Two labels a row:
[ 11.1  -6.9  16.0  -2.6  -5.4  -9.6  -9.4 -32.5   4.7 -18.9 -42.0 -38.1
 -45.3  33.9 -10.2  15.1  -3.2  -1.0 -13.5   2.6   2.4  19.9  22.7 -16.0
  -2.0   9.6 -10.2 -16.0   5.4  55.6  27.7  -3.2 -38.2  13.8  36.5   7.9
   3.9   6.7   2.4  20.8   5.8 -20.6  15.0  36.9  23.9  19.3  19.5  -2.1
   8.2]
ZM, N
[  1.6 -13.5  -4.5  -7.0  -5.4  -7.6 -12.3 -25.1   6.2 -25.1 -22.2 -19.9
 -40.6  29.3  -9.0 -48.2 -21.8  -0.6  -8.1  -0.3 -14.1  -2.8  18.2 -13.3
   2.5   1.9  -4.3 -14.5   2.1  43.9  25.6   7.1 -42.3  20.5  12.8   4.4
   3.0   5.2   3.9   5.4  -4.0 -10.1  11.5  16.9   2.7  19.1  14.0  10.8
  13.4]
DZ, N
[  4.8 -12.8   8.1   3.6  -6.9  -9.9 -16.6 -27.2   9.9 -16.5 -27.8 -34.7
 -38.2  29.7  -5.2 -10.3 -15.0   0.9 -10.8  -1.0  10.0  18.5  22.0 -10.9
   4.2  12.3  -8.1 -13.0   7.7  53.3  20.5  -2.5 -39.5  14.5  46.5   2.2
  -1.5   3.1  14.6  13.6   6.9 -13.1  14.7  25.8   5.7  19.4  17.7  -0.9
   7.8]
DZ, N
[  3.5 -11.0  18.5  -7.3  -4.4  -6.9  -8.3 -28.7  12.6 -29.6 -37.6 -37.1
 -37.7  31.6  -4.3  -1.6   5.0   2.2 -10.6   1.8  19.9   8.7  27.2 -14.2
  -3.8  10.2  -6.3 -17.7   8.0  21.8  28.1  -3.4 -39.2  16.2  34.6  10.5
   2.6  16.6  -9.8  25.4  -1.1  -7.8  18.4  14.6   4.5  19.2  16.9  -5.4
  11.2]
ZM, N
[  3.0  -1.0  14.8  -5.0   1.0  -6.5 -20.3 -18.7   9.5 -18.6 -11.4 -26.7
 -41.4  27.6  -2.7 -22.1   2.2  -5.0  -1.6  -4.5   5.6  16.7  24.0 -14.5
  -5.2  22.0  -1.9 -18.4   2.0   7.0 -17.4 -14.0 -38.4  14.5   3.7  -8.9
  -1.9  16.8  -5.9   9.0   7.3   6.0  37.7   5.1   6.9  22.8  17.8   5.3
   4.2]
ZM, N
[  3.6  -6.1 -10.2  -5.9   0.7  -9.7 -20.6 -19.9   3.3 -23.6  -0.2 -25.9
 -38.9  22.3   0.1 -44.8 -27.3  12.0  -1.8   2.0 -27.4  10.7  15.7 -13.6
  -1.0  22.7  -4.9 -13.6  -0.9  39.6   3.4   2.3 -50.2  17.8  -6.6  -0.3
  -6.8   9.7   0.5  -0.3  17.1   1.5  19.2  36.5   1.1  25.7  16.0   3.8
  10.2]
DZ, N
[  9.1 -19.3  -1.9  -7.8  -6.9  -8.5 -16.0 -24.8  12.1 -24.0  -7.4 -31.0
 -31.8  30.8   1.7 -27.9  -9.5   3.6 -16.7  -0.7  19.3  12.8  24.6 -16.8
 -10.2  -2.7  -6.1  -7.0  -2.9  -0.2  25.2   9.0 -29.5  12.7  24.1  13.5
   0.3  16.5  -5.5  26.5   7.4   0.0  18.0  42.9   6.3  29.1   9.6  -3.6
  15.0]
DZ, N
[  5.2 -10.4   0.9  -9.4  -6.6 -17.8 -10.9 -22.9   9.1 -27.6 -29.9 -23.2
 -35.5  27.6  -7.1 -37.0  -7.1   0.9  -9.1   0.6  -2.5   1.1  19.4 -12.4
  -3.3   0.3  -7.8 -16.8 -15.3  27.5  30.6  -4.3 -44.2  12.1  22.4  -5.8
   7.9   9.3   2.8  14.8   5.3 -10.0  11.4   3.0   6.8  22.5  11.3  -1.0
  11.1]
DZ, N
[  3.6  -7.2  -3.8  -7.9  -1.9 -12.3 -12.1 -26.2  -1.6 -15.9 -24.2 -30.9
 -37.2  24.5  -3.7  11.4 -19.6   6.0   0.6   1.0  -5.7   6.3  15.0 -12.3
  -6.1   5.2  -4.7 -13.2   0.0  48.2  14.8   5.5 -45.2   9.7  -5.6  10.3
   8.7  15.8  -0.4   8.6  20.2 -15.3  15.7  54.1   0.9   7.9  16.7   0.1
   8.6]
DZ, N
[  3.0   0.3  20.9  -1.8  -0.9 -10.0 -15.6 -25.7   8.9  -4.2 -36.1 -35.2
 -59.5  30.6 -10.1  24.6  -2.6   2.9 -10.6  -0.8 -16.1  18.7  20.3 -14.0
  -4.2  15.8  -6.3 -19.6  10.9  54.3  -3.2 -19.8 -42.1  14.3   3.0  -4.3
   5.7   5.3   6.9   3.3  10.9 -16.6  17.1  40.6  -3.7  16.8  25.9   1.2
  -0.8]
ZM, N
[ -2.1  -9.0  10.4   4.6  -9.9   0.5  -6.0 -24.9  12.5 -22.4 -26.5 -39.6
 -28.4  24.0  -9.5  35.0 -11.2   3.7  -2.4   6.8  45.9  36.4  25.7 -17.4
 -16.1 -10.8  -6.0  -3.4  -2.9  17.7  -6.5  -3.4 -26.0  14.0   8.5   7.1
  -0.2  -5.3  -7.9  22.3  12.2   8.2  14.6  56.8   1.4  16.6  21.3  -9.9
   5.4]
ZM, W
[  2.2 -20.1   1.2 -11.0  -8.1 -13.1 -11.0 -19.3   7.2 -20.7 -18.9 -14.9
 -29.5  24.2  -6.5 -39.7 -26.5   5.9 -11.7  -4.3  -4.4   1.9  16.1 -10.4
  -2.9   0.2  -6.0  -4.3   3.7  26.4  32.7  11.1 -34.2  14.7  23.1  10.2
   1.5   8.3  -6.9  10.1  20.9  -5.0   9.8  49.9   5.4  33.0   5.0   0.8
  21.6]
DZ, N
[  3.6  -9.0  12.7  -4.2  -4.7  -8.0 -17.5 -33.4  11.9 -28.1 -33.2 -47.6
 -51.0  38.3  -7.4  14.6  -7.1   5.1   5.7   2.6  30.7  34.1  32.8 -20.0
   0.2  10.4  -8.5 -18.5   1.7  38.0   3.8  -8.3 -44.7  18.7  30.9  -1.2
   1.2  -0.5  -3.1  27.2  10.6   2.3  21.6  33.3   1.7  23.4  28.9  -5.2
   8.6]
ZM, N
[ -0.2 -21.0 -12.3   3.5 -15.9  -7.5 -14.9 -38.0  14.3 -28.1  -7.6 -48.8
 -36.5  36.6   3.0  -4.0 -47.8  13.2   1.3  -4.0  71.6  45.1  35.7 -20.7
  -9.2 -10.6  -1.7  -9.6 -10.2  32.1  -2.8   5.2 -25.8  20.6  16.5   8.3
  -2.6  -5.2 -22.2  23.9  26.8  17.1  15.2  84.6   5.6  21.5  27.5  -8.7
   8.1]
DZ, W
[  4.9  -8.0   3.7  -3.4  -8.0 -15.2 -16.2 -33.1   2.8 -10.7 -14.6 -31.1
 -32.0  30.0   0.4  24.1 -18.1   4.6  -8.2  -0.9  -0.5  24.9  17.1 -13.9
  -5.4  17.6  -6.9 -10.8   4.2  49.1   6.8   9.6 -29.9  18.5   5.3   6.2
   6.7   8.2   1.7   9.1  25.8 -13.3  16.6  84.6   0.5  18.7  14.2  -3.5
  14.0]
DZ, N
[  7.7 -11.7   6.4 -11.0  -6.9 -17.8  -5.0 -29.2   1.1 -10.4 -21.4 -25.6
 -33.9  29.2  -8.7  20.3 -17.0  -3.0 -14.3  -1.5 -24.9  18.0  16.3 -14.4
  -2.8  21.5  -9.4 -14.7   9.1  45.6  39.8  16.8 -33.9  17.8  20.4  20.8
   9.9  15.9   9.0  15.3  25.1 -28.8  24.0  84.6  -7.3  24.7   6.4  -5.1
  21.6]
DZ, N
[  3.8  -4.0  11.0 -15.5  -6.4 -11.1 -14.3 -28.5   7.8 -16.4 -23.7 -34.1
 -42.7  30.0  -6.1   0.3  -2.3  -3.7 -11.3   0.3  -2.3  16.8  25.8 -14.8
  -8.0  11.4  -3.9 -21.2   3.5  24.3  15.0  -2.7 -44.4  13.4   9.1   2.9
   4.0  15.0  -2.2  14.9   5.9  -4.1  21.2  42.7   4.1  26.7  17.5  -1.2
  10.2]
ZM, N
[  5.8  -9.4   9.6  -9.7  -3.0 -10.2 -14.7 -22.7   5.8 -14.6 -18.6 -21.5
 -39.2  27.9  -8.5 -27.1 -14.0   0.8  -9.1  -0.2 -12.8   9.2  15.4 -13.7
  -4.0  16.1  -3.6 -16.7   5.8  23.0   6.2  -1.7 -43.6  16.2  14.5   0.9
  -1.8  20.6  -2.1   7.0  10.8  -1.9  21.2  46.8   5.8  26.4  12.4  20.2
  14.6]
DZ, N
[  8.1 -11.8  10.0  -5.2  -1.5 -13.1 -16.0 -34.3  11.4 -14.3 -13.4 -33.9
 -41.0  30.9  -8.7  15.2   5.5   2.1 -14.6  -1.7   7.9  22.9  27.9 -14.8
  -9.1  23.7  -9.1 -10.8   6.1   0.5  13.2  -0.4 -37.1  16.4  22.7   4.5
   5.1  20.1   7.2  21.3   6.0   1.1  22.5  56.3  -0.9  24.3  14.6  -4.7
  10.1]
DZ, N
[  3.2 -13.1  -1.6  -9.3  -3.5  -8.8 -16.2 -17.9   5.4 -20.5  -9.4 -13.4
 -38.0  31.4   1.6 -51.3 -18.4  -0.6  -7.9  -1.0 -23.7   8.3  23.4 -19.4
  -9.9   8.8  -7.2 -16.7  -0.4  21.7  17.1   4.1 -39.5  16.0  10.7   8.7
  -2.8  17.8  -9.6   3.3  16.4   0.3  12.6  39.0   5.3  26.0   8.3   3.4
  17.4]
DZ, N
[  4.4 -18.5  -1.2 -10.9  -8.5 -14.6  -6.4 -19.3   0.6 -18.7   1.1  -6.6
 -30.9  27.0  -7.9 -38.3 -31.5  -3.8  -0.5  -1.0  -0.3  10.4  15.9  -8.9
   2.3   2.9  -9.0  -3.1   5.7  14.0  27.4  14.5 -25.3  18.5  37.2  11.3
 -15.4  20.5  -9.9   1.9  22.9  -0.5  23.5  70.7  13.1  27.7   2.1   3.5
  23.2]
DZ, N
[ -0.7  -8.7 -10.3  -2.6  -5.5 -17.3 -14.9 -17.6  13.0 -22.8  -7.4 -18.8
 -29.3  15.7  -2.3  -2.3 -18.1   5.9  -0.8  -2.4 -26.1   2.1  14.5 -19.5
 -20.7   1.4  -0.6 -22.2  -9.9  10.2   3.0   2.2 -33.7  12.9 -43.7  16.1
   5.7   2.6  -3.1  10.4  22.1   1.3  16.7  57.8  -1.7  17.7   0.0  -2.5
  13.4]
DZ, N
[ -1.4 -13.2  -4.9  -7.5 -10.4 -17.4 -15.2 -30.6   5.8 -10.3 -17.6 -24.6
 -39.0  32.9  -8.7 -24.5 -26.7   1.0  -9.8  -1.7 -26.9   8.0  19.7 -12.5
  -9.2  15.7  -7.8 -13.9   4.4  48.1  18.4   8.1 -43.8  15.1   5.4   8.2
   4.0   8.1   0.1   5.0  21.8 -10.9  16.9  73.2   0.2  23.4   9.8   4.6
  17.2]
DZ, N
[ 17.3 -11.4  -0.6  -7.4  -3.0  -9.1 -16.1 -30.9   9.4 -23.2 -29.6 -50.8
 -47.9  36.2  -8.8 -10.5   3.1   5.6  -7.7  -3.3   4.5  22.5  25.0  -9.7
  -4.2  24.9 -10.7 -17.8   1.3  31.8  11.2 -10.7 -53.1  19.3  27.9   2.2
  12.1  18.0   5.4  18.8   4.8  -7.3  18.2  19.0  -2.9  24.2  24.7  -2.3
   3.1]
ZM, N
[ -0.4  -3.7  13.0  -6.3  -5.9  -3.9 -19.4 -23.5  12.2 -21.8 -23.9 -30.0
 -43.9  23.9 -10.4  -9.4 -10.2   1.1  -7.0   2.7   1.2  18.5  26.4 -15.1
  -3.6   9.4 -10.0 -14.4   0.4  16.6  -6.3 -10.7 -35.2  15.4   7.1  -4.1
  -8.8  10.1 -10.0   6.1  11.3   4.8  24.1  30.0   4.0  23.0  18.7   3.8
   1.1]
DZ, N
[  0.6  -5.9   7.6  -8.7  -3.4  -3.4  -5.9  -6.7   1.8  -0.3 -16.7  -6.4
 -11.0   9.9  -3.0   1.2  -8.2   0.0  -7.8  -1.1  15.4   7.4   8.4  -2.1
   1.4  -3.8  -3.5  -4.2   0.2  10.8  12.4  -2.7 -12.7   6.7  14.3   4.4
   0.2   0.6   2.7  10.0   4.0  -4.5   2.3  16.0   2.5   5.3   4.9  -0.1
   8.1]
ZM, N
[  5.1 -14.2  14.5  -8.2  -1.8 -12.8 -11.4 -25.5   6.8 -17.2  -9.4 -24.2
 -33.0  24.2  -3.8  21.6   6.7  -0.7 -11.9   3.1   4.6  11.1  24.4 -15.7
 -12.2  26.0  -7.0 -10.8  -6.2 -14.6  15.6   1.5 -31.5  17.6  10.6  12.7
   0.6  24.2  -5.0  22.6   3.6  -0.6  26.6  51.6   3.3  25.7   5.4  -1.3
  10.8]
DZ, N
[  5.9 -17.6 -14.0 -10.3  -3.5  -6.2  -4.6 -24.9  10.4 -31.9 -14.0 -15.7
 -29.0  30.1  -5.4 -78.5 -24.3   0.5 -11.8  -4.5  -1.1  -4.7  19.8 -13.8
  -3.6 -17.1  -8.2 -13.3   2.2  26.7  41.9   1.3 -42.0  14.8  23.1   5.9
   2.6   9.2  -9.1  24.9  12.0   0.4  14.1  10.2   3.0  32.8   8.7  -6.5
  18.0]
DZ, N
[  8.9 -14.3  -2.8  -7.7  -9.3 -11.8 -13.1 -24.9   2.6  -7.4 -16.2 -32.5
 -33.1  33.6  -4.8  -8.9 -29.9  -0.8 -11.1   2.8   4.4  19.3  25.0 -12.7
  -5.3  15.3  -4.3 -10.3   4.5  53.4  12.5   9.6 -35.2  19.9  19.3   7.4
   5.9  13.5  -2.5   9.0  26.5  -4.2  22.4  73.9   0.7  23.0  15.6  -0.1
  13.8]
DZ, N
[  1.2 -12.5  -7.8  -3.0  -9.8  -9.6  -8.9 -23.6  12.9 -33.3 -17.1 -33.8
 -34.1  25.6  -5.4 -11.7 -20.9   5.7  -4.8   0.9  23.1  15.9  23.7 -13.7
 -12.8 -18.9   2.1  -7.8 -11.1  26.5  10.0  11.7 -36.5   4.0 -15.4  11.0
   1.7  -5.6 -12.0  32.3  18.8   5.2   5.5  42.5   3.9  21.3  26.0 -11.4
  15.2]
DZ, W
[  3.0  -6.6  -6.3  -7.8  -2.2  -9.1 -11.4 -20.6   6.7 -18.4 -21.7 -28.3
 -35.3  22.1  -4.2   2.1 -11.2   2.3 -10.5  -1.5 -36.2  10.3  18.2 -15.9
  -8.1   3.7  -4.5 -11.9  -2.5  45.7  19.9   3.6 -43.4   6.7 -24.0  11.1
  13.6   1.4   6.3  12.6  18.3 -15.0  11.3  45.0  -4.1  19.1  15.7  -4.5
   6.9]
DZ, N
[  0.0 -15.3   7.3   3.3 -11.4 -14.2 -11.5 -29.5  16.9 -22.6 -25.6 -23.1
 -30.1  29.7  -9.0  -9.1 -28.5   2.4  -7.5   3.5  45.0  21.4  23.4 -17.5
   3.0  -9.8  -0.3 -10.3  -1.4  40.6  52.4   3.1 -29.5  15.6  29.0   2.2
  -5.8  -4.9 -13.4  19.0   7.6   1.8  13.4  44.4  10.0  17.0  20.3  -1.7
  14.4]
DZ, W
[ -3.0  -2.9  19.7  -2.2  -1.5  -5.8 -12.5 -26.0  12.5 -19.6 -28.3 -42.8
 -47.0  30.3  -7.9  28.7  -7.3   5.5  -7.5   0.3  20.1  26.7  28.7 -11.8
 -14.4   4.9  -4.0 -21.8   1.2  27.0  -2.0  -5.3 -31.5  14.3   5.1   2.4
   1.8   5.0  -3.0  17.0   7.9  -0.6  21.3  37.9   2.5  22.1  24.4  -6.3
   7.7]
ZM, N
[  1.5  -3.1  16.5  -0.1   0.5  -7.1 -10.5 -10.5   7.5 -15.6 -28.2 -26.0
 -39.7  26.7  -7.3  12.1  -9.1   8.4 -12.7  -0.7 -17.5   7.9  15.5 -17.7
  -7.1 -11.8  -3.9 -18.0  -0.1  38.9   7.9  -2.8 -29.6   2.6 -15.2   2.6
  -0.3  -1.8   2.9   1.1  18.3 -12.6  21.5  26.7   1.5  16.9  11.2  -2.6
   4.7]
DZ, N
[ -0.9   0.6  23.1  -5.8  -4.2  -9.1 -14.6 -18.0  10.6 -17.2 -26.1 -19.1
 -40.9  22.4  -6.1  14.9 -11.8  -1.0 -10.8  -4.1 -15.1   6.5  17.1 -15.6
 -14.5   0.1  -5.1 -20.0   6.2  18.8   1.4 -10.5 -30.6   9.2 -10.0   3.9
  -5.1   3.9  -6.1  -8.7  21.0  -8.7  25.2  41.7   4.9  20.1   6.4   4.6
   7.0]
DZ, N

Two labels a row:
[  1.4   2.0  -1.5  16.0  10.7  -1.5  15.5 -24.0  13.5  -7.6  12.8  -3.1
   8.4  11.0   1.8  20.3 -14.7 -12.1  20.3  20.3  -3.4   2.0  16.4  20.0
   6.3  -0.3   6.2 -15.7  -7.0 -23.8 -30.3 -15.7   7.5 -29.5  -6.7  -1.0
  -3.0  10.8  -3.3  -0.3 -16.2  17.9 -43.0  22.2 -14.7 -47.7 -23.6 -14.3
  10.9]
Lq, GS
[  0.8  10.1 -23.5  22.1  -7.6  -0.8   7.2 -38.1  22.9   6.6   4.9  -4.0
  19.1  22.9  15.0  -5.3 -43.0 -19.8  16.5  38.8  11.3   9.4  48.6   6.9
  -0.5   9.4  14.2  -7.0  -5.0  -6.9 -35.3 -24.0   1.0  -2.4  16.4  12.2
  -4.8  10.1  -9.8  -4.2  39.1  40.2 -55.1   6.6  -1.5 -38.1 -31.3 -54.6
 -36.0]
TH, GS
[  4.2  23.9 -15.3  15.8  -6.0   6.5   1.4 -14.7 -17.1  -8.4   3.0  -5.8
   7.4  10.3   5.2  20.6 -21.2  -9.9   3.2  16.8  -6.0  -2.4  43.9  12.2
  -1.2   6.6  -0.3 -16.6 -18.0   7.5 -29.7  -1.1  27.2   1.5  -8.8  19.2
   2.7 -14.7  -7.4   1.9  -2.3  28.6   5.6  13.3 -15.9   3.8  -7.1 -44.7
 -10.8]
Ld, HG
[  0.7  30.7 -29.4  18.5 -10.1   6.3   2.2 -30.9 -18.1  -3.3   3.0  -7.3
  14.2  18.3   9.8  24.8 -29.1  -9.3   2.7  21.0  -4.2   1.2  52.4  13.8
  -5.7  16.5  -0.2  -4.1 -19.7   8.1 -30.8  -5.7  20.1  10.0   6.3  22.2
   2.0 -13.7  -6.7  -1.0  30.2  39.0   7.9  11.1 -15.3   5.3  -9.0 -60.2
 -18.7]
Ld, HG
[ -1.6  23.8  -8.3   5.6 -15.2  10.3   7.7 -32.7 -59.9   8.2 -11.8   3.2
   1.2   3.3  11.5  39.6   2.3  -1.4 -13.8  28.3 -19.5   4.6  39.7  24.5
  -7.7   7.2  -7.4  23.9 -18.9  -2.4 -22.3   7.7   7.1   3.6 -39.9  25.2
  -2.4 -20.9 -10.6   4.5  25.6  17.3  24.5  -1.8   3.8   6.3  16.6 -17.7
   9.4]
Ld, HG
